(in the rows, 128 means zero)
Facts:
baske	griful	105; bifem	griful	105; biklo	griful	105; biskir	griful	105; bodi	griful	564
boflal	griful	105; bogro	griful	564; boklas	griful	105; boklus	griful	105; boma	griful	564
boski	griful	564; bragofes	griful	564; bralabuk	griful	105; brenun	griful	105; breplo	griful	105
brimol	griful	105; brizar	griful	105; brovel	griful	564; danen	griful	105; dima	griful	105
dragapa	griful	105; drarur	griful	105; drasel	griful	105; drebir	griful	105; dreplok	griful	105
drestustok	griful	105; dribe	griful	105; drimes	griful	564; drivuzik	griful	564; droplol	griful	564
drutro	griful	564; duklam	griful	564; duni	griful	105; fanok	griful	564; flase	griful	105
flatror	griful	564; flirina	griful	105; flitos	griful	105; floder	griful	105; flutre	griful	105
folil	griful	564; foririr	griful	105; gekleka	griful	105; geklen	griful	105; geplol	griful	105
gidagis	griful	105; giplumem	griful	105; graflar	griful	105; grafligem	griful	105; grepi	griful	564
gresa	griful	564; gupla	griful	105; guril	griful	105; guvik	griful	564; kagro	griful	564
karefli	griful	105; kidridrik	griful	564; kigral	griful	105; klefluk	griful	105; klonim	griful	105
kloski	griful	105; klostum	griful	564; klusin	griful	564; kostus	griful	105; labu	griful	564
lagi	griful	564; laklis	griful	105; lape	griful	105; laska	griful	564; legra	griful	564
legro	griful	105; liplus	griful	105; liros	griful	564; lonivam	griful	105; loplonel	griful	564
losotrom	griful	105; lozo	griful	105; madro	griful	564; menodok	griful	105; moden	griful	105
momiska	griful	564; moskabren	griful	105; muke	griful	564; nidul	griful	105; nikun	griful	105
notrurus	griful	564; pebritim	griful	564; peston	griful	564; pletrube	griful	564; plituk	griful	105
pogekik	griful	564; pogudril	griful	105; poplu	griful	105; ridre	griful	105; rikles	griful	105
riplar	griful	564; sastugon	griful	105; sebun	griful	105; sefek	griful	105; sidriben	griful	105
siflagrol	griful	105; skagrok	griful	105; skapoka	griful	105; skeritrur	griful	564; skevizol	griful	105
skika	griful	105; skiskek	griful	564; skobem	griful	564; stazon	griful	105; stebru	griful	105
stema	griful	105; steplin	griful	564; stimugra	griful	564; stoflur	griful	105; stoklak	griful	105
stubretrul	griful	105; suvir	griful	105; tegrek	griful	105; tratonar	griful	105; tresus	griful	564
trezu	griful	105; trofin	griful	105; trozuze	griful	564; tuga	griful	564; vakluk	griful	105
vekla	griful	105; veno	griful	564; vikas	griful	564; visem	griful	105; voskar	griful	564
votribrok	griful	105; vumik	griful	105; zaplo	griful	564; zeplon	griful	564; zestemon	griful	564
zeza	griful	564; ziler	griful	105; zuko	griful	105; bodi	mulin	ziler; bodi	mulin	moden
bodi	mulin	rikles; bodi	mulin	floder; boski	mulin	droplol; boski	mulin	menodok; boski	mulin	tuga
bragofes	mulin	brenun; bragofes	mulin	drimes; bragofes	mulin	suvir; bragofes	mulin	plituk; bragofes	mulin	lagi
breplo	mulin	brovel; dragapa	mulin	flirina; dragapa	mulin	kostus; dragapa	mulin	biklo; dragapa	mulin	karefli
drarur	mulin	ziler; drarur	mulin	bogro; drarur	mulin	kostus; drarur	mulin	peston; drarur	mulin	duni
flitos	mulin	drimes; flitos	mulin	stema; flitos	mulin	pletrube; flitos	mulin	karefli; flutre	mulin	plituk
flutre	mulin	flatror; flutre	mulin	peston; gekleka	mulin	gupla; geklen	mulin	tegrek; geklen	mulin	boflal
geklen	mulin	skobem; geplol	mulin	gidagis; geplol	mulin	boma; giplumem	mulin	dreplok; giplumem	mulin	bifem
graflar	mulin	duklam; graflar	mulin	pogudril; graflar	mulin	foririr; grafligem	mulin	skika; grafligem	mulin	legra
grafligem	mulin	dreplok; grafligem	mulin	pebritim; grafligem	mulin	bralabuk; guril	mulin	tresus; guril	mulin	stoklak
guril	mulin	pogudril; guril	mulin	skagrok; guril	mulin	klonim; kigral	mulin	rikles; kigral	mulin	zaplo
klefluk	mulin	lonivam; klostum	mulin	dreplok; laklis	mulin	trozuze; laska	mulin	vumik; laska	mulin	peston
liplus	mulin	baske; liros	mulin	kidridrik; liros	mulin	zaplo; loplonel	mulin	drebir; loplonel	mulin	veno
lozo	mulin	dima; lozo	mulin	duni; lozo	mulin	stubretrul; madro	mulin	notrurus; madro	mulin	drivuzik
madro	mulin	sidriben; momiska	mulin	stoklak; momiska	mulin	lape; moskabren	mulin	skeritrur; nikun	mulin	folil
nikun	mulin	bifem; nikun	mulin	klonim; poplu	mulin	klusin; poplu	mulin	gresa; ridre	mulin	skapoka
ridre	mulin	vekla; riplar	mulin	bogro; riplar	mulin	kagro; sastugon	mulin	muke; sastugon	mulin	stoflur
sastugon	mulin	vakluk; sastugon	mulin	siflagrol; sebun	mulin	gidagis; sebun	mulin	stimugra; sebun	mulin	drutro
sefek	mulin	drestustok; sefek	mulin	kostus; sefek	mulin	sidriben; skevizol	mulin	klusin; skevizol	mulin	trozuze
skevizol	mulin	drasel; skiskek	mulin	zuko; skiskek	mulin	losotrom; stebru	mulin	fanok; steplin	mulin	danen
steplin	mulin	labu; tratonar	mulin	biklo; tratonar	mulin	drebir; trezu	mulin	brizar; trezu	mulin	kloski
trofin	mulin	legro; trofin	mulin	brimol; trofin	mulin	flase; trofin	mulin	kidridrik; vikas	mulin	zuko
visem	mulin	boklus; visem	mulin	skobem; visem	mulin	grepi; voskar	mulin	bogro; voskar	mulin	dribe
voskar	mulin	pebritim; voskar	mulin	stazon; votribrok	mulin	skika; votribrok	mulin	pogekik; votribrok	mulin	lagi
zeplon	mulin	skobem; zeplon	mulin	gresa; zeplon	mulin	muke; zeplon	mulin	fanok; zeplon	mulin	flatror
zestemon	mulin	stoklak; zestemon	mulin	nidul; zeza	mulin	boklas; zeza	mulin	kostus

Known rows:
[108 112 108 108 129 203 109 130 119  83 177 112 162 111 124 117 124 156
 146 102 102 116 103 114 104 108 124 134 112 129 109 107 166 131 119 130
 189 118] : duni
[176 133 143 131 115 110 174 124 146 155 124 121 109 157 129 134 127 121
 106 151 107 106 134 139 117 126 128 122 151 128 130 147  91 110 121 122
 115 126] : skiskek
[110 111 104 102 145 109 107 129 120 166 128 168 109 150 179 117 135 127
 125 158 104 110 155 141 106 146 125 133 117 124 119 139  92 161 145 132
 142 130] : biklo
[114 111 112 103 115 109 111 126 131 159 124 138 109 137 139 140 127 122
 143 162 146 106 143 119 132 146 127 121 111 132 133 133  90 146 126 134
 113 146] : menodok
[136 115 124 153 113 108 124 127 140 170 125 130 107 141 130 140 123 116
 103 173 126 105 145 126 113 130 126 125 131 131 133 152  90 118 120 119
 114 131] : moskabren
[118 112 107 105 130 109 109 125 122 119 125 198 112 158 153 116 133 130
 120 136 167 107 176 119 128 184 124 128 131 124 112 152  90 109 174 110
 132 135] : brenun
[116 113 103 106 133 110 107 131 121 168 128 167 110 149 176 115 135 121
 115 161 101 109 158 143 105 138 124 134 125 124 116 145  92 147 140 126
 151 127] : flirina
[147 182 106 215 113 128 181 125 147  85 125 116 195 120 116 133 121 117
 103 113 156 217 116 118 127 121 124 125 198 125 107 132 165 107 139 114
 144 121] : grafligem
[194 118 175 128 116 110 206 127 179 123 124 110 113 145 144 173 142 123
 157 183 101 106 113 121 108 116 122 122 131 134 117 141  90 124 124 137
 115 133] : liros
[141 160 129 181 117 109 154 125 169 152 127 133 112 143 118 131 121 120
  97 177 149 121 160 115 174 129 124 121 159 140 122 178  92 105 137 110
 134 120] : giplumem
[125 111 188 104 129 107 108 129 126 156 122 139 112 122 116 118 128 120
 184 102 148 108 148 153 152 139 123 126 110 124 143 120  90 119 120 150
 114 150] : klusin
[108 113 109 111 115 178 114 128 119  81 152 111 180 110 125 140 127 135
 154 113 109 122  96 117 105 110 123 127 113 124 114 108 170 151 120 136
 134 121] : floder
[185 141 149 175 114 140 190 128 128  81 136 113 198 113 119 138 130 122
 105 114 103 139  89 115 104 110 124 125 154 125 110 109 192 110 122 121
 121 122] : bodi
[133 159 104 187 116 112 154 123 126  83 126 132 157 130 117 126 126 118
 103 103 163 210 121 118 110 144 125 128 196 125 107 124 176 103 154 113
 122 122] : votribrok
[114 137 105 101 161 137 140 129 117  83 123 111 134 116 117 128 130 121
 132  95 114 133  97 114 122 121 128 128 112 125 126 105 163 144 119 127
 114 120] : brovel
[117 111 106 104 132 108 108 127 120 120 124 197 112 158 153 116 133 128
 119 133 166 107 178 116 129 184 123 128 131 123 111 155  90 110 176 110
 134 134] : suvir
[134 121 113 103 143 108 130 125 121 157 124 138 111 157 152 121 136 118
 143 135 102 108 141 149 121 141 125 126 118 124 125 132  91 139 121 138
 115 130] : veno


The same things again, as new rows of numbers:
Known rows:
[143 193 141 143 101 128 169 132  95  96  92 131 137 127 114  91 128 155
 184 164 123  75 176  84 120 112 163 131 138 162] : peston
[120 163  95 165 139 122 155 134  81  80 122 156 108  71 150 132 108  96
 168 163 111  88 187 103 101 141  95 154 143 138] : fanok
[134 125 110 146 142 143 134 120 105 112 150 152 155  88 176 114 145  81
 119 133  91 111 123 110  85 149  91 117 126 130] : boklus
[120 163 100 152 137 123 162 131  77  73 121 160 112  66 147 127 119  94
 169 167 117  72 189 106  96 144  89 153 133 137] : muke
[159 152 145 145 103 145 164 136 176  70 100 138 124 190  76 144 110 123
 160 111 180 137 134 137 168 148 140 144 137 153] : zeza
[129 167 125 163 131 125 151 134  79  81 121 168 124  61 154 128 140  82
 169 169  87  54 181  95  80 144  97 143 136 129] : skobem
[142 104 148 141 144 159 151  91 128  74 129 180 135 134 154 128 145  39
  91 120 119 138 128 183 130 178  72  96 108 121] : geklen
[129  78 117 136 120 139 108 125 175 141 161 149 127 133 161 160 135 101
  96  92 127 168  88 161 138 143 112 120 116 121] : trezu
[124 130 164 129 118 129 119 133 166 102 116 190  95 148  98 174 137  83
 137 127 138 113 145 191 155 139 135 151 120 125] : skiskek
[121 109 129 144 104 136 120 148 174 103 132 178  76 137 115 195 114  91
 134 100 149 126 123 181 170 142 126 162 137 134] : boski
[148 168 120 125 160 106 137 121 159 112 132  97 182 145 128 111 140 189
 147 136 136 148  56  58 110 108 131 125 103 140] : karefli
[156 124 163 114 152 126 147  84 206  65 129 150 138 176 106 127 148 114
 110 104 163 146  52 140 167 139 120 106  87 150] : flitos
[126 101 111 149 107 138 132 144 166 106 144 161  74 125 135 199 111  94
 138  97 143 138 130 166 157 140 125 158 139 132] : steplin
[163 131 127 154  88 160 128 125 130 162 144 100 178 151 171 116 159 127
 132 110 103 135 112  98  92 138 148 108 141 129] : dima
[127  92 123 116 132 124 113 134 177 150 146 169 118 135 139 177 137 104
  80 110 144 170  77 187 159 139 108 125  97 115] : sebun
[143 171 165 147  96 132 116 158 165 115 107 150 149 164 114 148 155 124
 186 127 118  89 127 111 110 120 159 143 130 128] : drivuzik
[109 166 111 142 138 112 147 157  80 105 120 161 106  76 133 137 115 109
 159 163 117  87 176 124 112 133 100 164 127 127] : klusin

Rows:
No name comes twice in this set of rows, the named rows included.
[140 168 118 163 126 133 177 120  89  67 118 143 113  80 143 124 133 103
 175 158 108  70 175  87 108 128 117 140 135 138]	flatror
[127 138 110 170 126 139 145 145 108  87 137 161 100  80 163 150 128  81
 162 138 108  88 168 117 100 139 105 164 142 128]	grepi
[141 111 151 150 122 136 162  76 190  29 123 163  53 129 108 153 143  99
 144 103 156 114 110 159 203 116 142 141 114 167]	bragofes
[104  51 201  97 169 152  81 108 146 101 113  88 124 190  63 118 103  75
  77  60 141 134 158 177 129 157 113 114 170  89]	guril
[137 170 130 141  75 133 161 131  93 142 106  95 122 127 124  96 121 181
 178 146 120  92 174  83 137 103 186 128 158 169]	bogro
[160 129 151 122 143 136 152 104 190  70 122 114 168 206  88 115 121 136
 120 101 185 171  64 131 162 157 125 104 102 144]	dragapa
[169 115 126 133 121 153 152 121 181 101 133 112 167 198 104 128 118 132
 119  85 181 181  78 128 151 166 126 103 128 140]	sefek
[128  72 121 126 138 134 136  60 164 100 149 119  77 114 140 114 141 129
  92  91 135 164  79 148 188 107 143 105 110 162]	votribrok
[155 126 142 143 106 151 137 144 187  84 118 142 119 187  94 173 115 108
 152  93 160 137 126 145 154 152 138 152 134 138]	madro
[143 122 127 117 157 125 147 119 179  95 127 121 153 178 105 133 107 147
 113 106 180 180  70 128 153 151 108 117 105 129]	tratonar
[157 167 144 127  94 144 150 123 104 160 114  94 196 154 140  72 154 156
 143 142 118 119 120  83  95 127 157  91 126 145]	duni
[116  45 206 105 135 157  79  85 153 121 124 110 110 174 110 124 157  64
  82  66 105 127 128 175 134 131 142 106 150 106]	nikun
[111 143  82 112 148 102  99 156 136 186 145 132 143  85 154 148 137 168
 112 151 117 148  81 118 111 107 113 132  92 104]	gidagis

Now the same things, written a new way:
Known rows:
[152 129 130 138  96 183 201 150  83 174 147 122 110  92 202 126 168 140
 118 153 115 105  92 165  88 125 145 186 110  97 102] : skagrok
[129  98 136 137 124 132 146 165 115 167 145  83  98  92 168 119 156 118
  71 142 111 105 104 168  71 124 148 149 119 140  87] : laklis
[104 130 120 151 107 115 174 136  73 164 127  82 126 105 173 142 146 152
 103 158 152 115  93 159  98 127 133 150 101 103  96] : drebir
[116 138 103 147  95 116 147 180 120 135 124  89  59 121 170 130 153 129
  88 148 118 105  87 176  67 168 160 120 143 131  70] : loplonel
[104 157 110 156  94 133 174 165 109 146 107 101 100 132 162 143 134 148
 101 158 150 111  93 168  75 144 161 134 119 112  86] : veno
[120 105 111 139 106  90 139 153  84 148 147  68  73  92 183 127 170 129
  88 143 113 108  83 170  91 158 133 132 130 125  77] : tratonar
[117 150 116 145 103 142 165 179 126 148 113 110  89 127 159 129 139 137
  89 146 129 107 103 172  66 135 167 139 124 125  82] : guvik
[145  87 157 137 109 129 118 179 161 146 121 116  72 105 133 137 144  90
  67 130 104  97  78 197  29 145 207 120 134 181  80] : zeplon
[126  99 157 141 123 143 160 144 108 175 129 103 136  96 151 136 139 125
  81 147 139 108  99 169  69 102 161 158  95 135 104] : tegrek
[125 120 123 113 121  93 171 125  83 143 115 131 115 103 162 132 131 151
  92 122 140 109 105 176 106  84 150 147  86  81 111] : duni
[103 189 115 127 112 132 170 185  98 160  92 160 106 138 122 116 141 159
 103 106 116 114 128 177  80  96 178 176  92 107  82] : pebritim
[136 158 119 148  87 178 197 170 114 153 116 131  96 124 181 136 145 142
 114 157 132 105  92 172  70 138 170 159 121 104  93] : duklam
[115 126 129 142 120 138 171 155  94 171 133  91 122 103 169 124 146 141
  86 148 134 111 110 158  87 111 139 161 104 114  95] : baske
[127 100 157 141 122 143 161 144 107 175 128 103 136  97 151 136 138 126
  83 148 139 109  99 169  71 103 162 158  95 135 104] : siflagrol
[114 126 128 142 121 139 172 156  95 172 134  89 123 103 170 124 145 141
  85 151 134 111 112 158  86 112 137 160 104 114  96] : vekla
[106 159 115 153 105 151 176 178 124 154 109 104 105 134 159 132 130 145
  90 157 145 109 109 164  68 129 162 144 117 119  86] : droplol
[126 110 124 134 122 128 151 168 105 163 146  82  90  94 176 113 161 127
  75 140 108 106 107 165  79 129 138 151 122 129  84] : gekleka

Rows:
No name comes twice in this set of rows, the named rows included.
[146 140 132 137  97 187 205 151  77 181 141 131 119  95 193 125 168 146
 122 149 116 107  99 163  90 116 147 197 101  94 103]	klonim
[132 149 103 107 115 101 134 199 124 132 115 144  40 118 143 101 159 129
  77  89  73 102 115 193  70 126 180 142 130 127  67]	voskar
[ 97 146 114 151  94  92 109 197 105 155 120  91  57 119 126 127 176 123
  92 120  91 113  86 184  57 180 176 137 137 171  47]	bragofes
[127 150 130 134 111 167 188 163  74 186 134 128 124 101 168 114 166 150
 111 132 111 112 116 163  90 104 147 200  93 105  94]	bifem
[132 141 105 112 112 100 144 181 125 125 111 139  50 120 152 115 146 131
  80 106  96 101 106 192  73 125 177 130 128 116  79]	riplar
[145  71 153 130 126 125 126 164 128 164 150  89  86  81 159 121 160  98
  63 132  97 101  91 180  56 131 165 141 124 163  87]	sastugon
[136 128  96 110 123 101 144 186 150 112 120 115  38 120 172 107 133 125
  58 118 102  96 114 186  72 125 162 109 142 113  80]	bodi
[146 161 120 145  79 194 205 170 109 155 119 142  93 121 190 136 153 143
 124 156 124 102  88 174  70 141 173 169 123  99  95]	tresus
[117 144 110 146 107 141 157 190 134 146 121  96  74 125 166 122 145 129
  79 147 117 104 104 172  61 146 163 134 137 134  75]	vikas
[122 117 128 137 121 131 161 159  99 166 140  89 106  98 171 119 153 135
  82 142 120 108 108 164  83 119 140 156 111 121  90]	biskir
[119 119 118 131 111  96 167 130  76 148 125 103 109 102 172 137 144 148
  98 140 141 111  93 170 101 116 140 142 100  93 100]	boklas
[ 90 134 122 157 102  99 153 143  60 173 127  75 124 104 153 142 161 150
 107 151 142 119  89 161  94 142 137 156 100 123  82]	stema
[115 138 144 155 106 157 171 164 134 160 101 120 128 130 139 146 119 132
  89 157 156 108  97 173  53 116 185 143 104 134  99]	klusin
[121 110 146 144 123 144 164 150 106 175 131  93 132 100 159 131 141 130
  81 152 138 109 105 163  74 107 151 158  99 128 100]	drasel
[130 129 101 134  96 106 147 174 126 123 123 103  47 117 177 130 150 126
  86 138 111 101  84 184  70 161 165 113 145 122  75]	madro

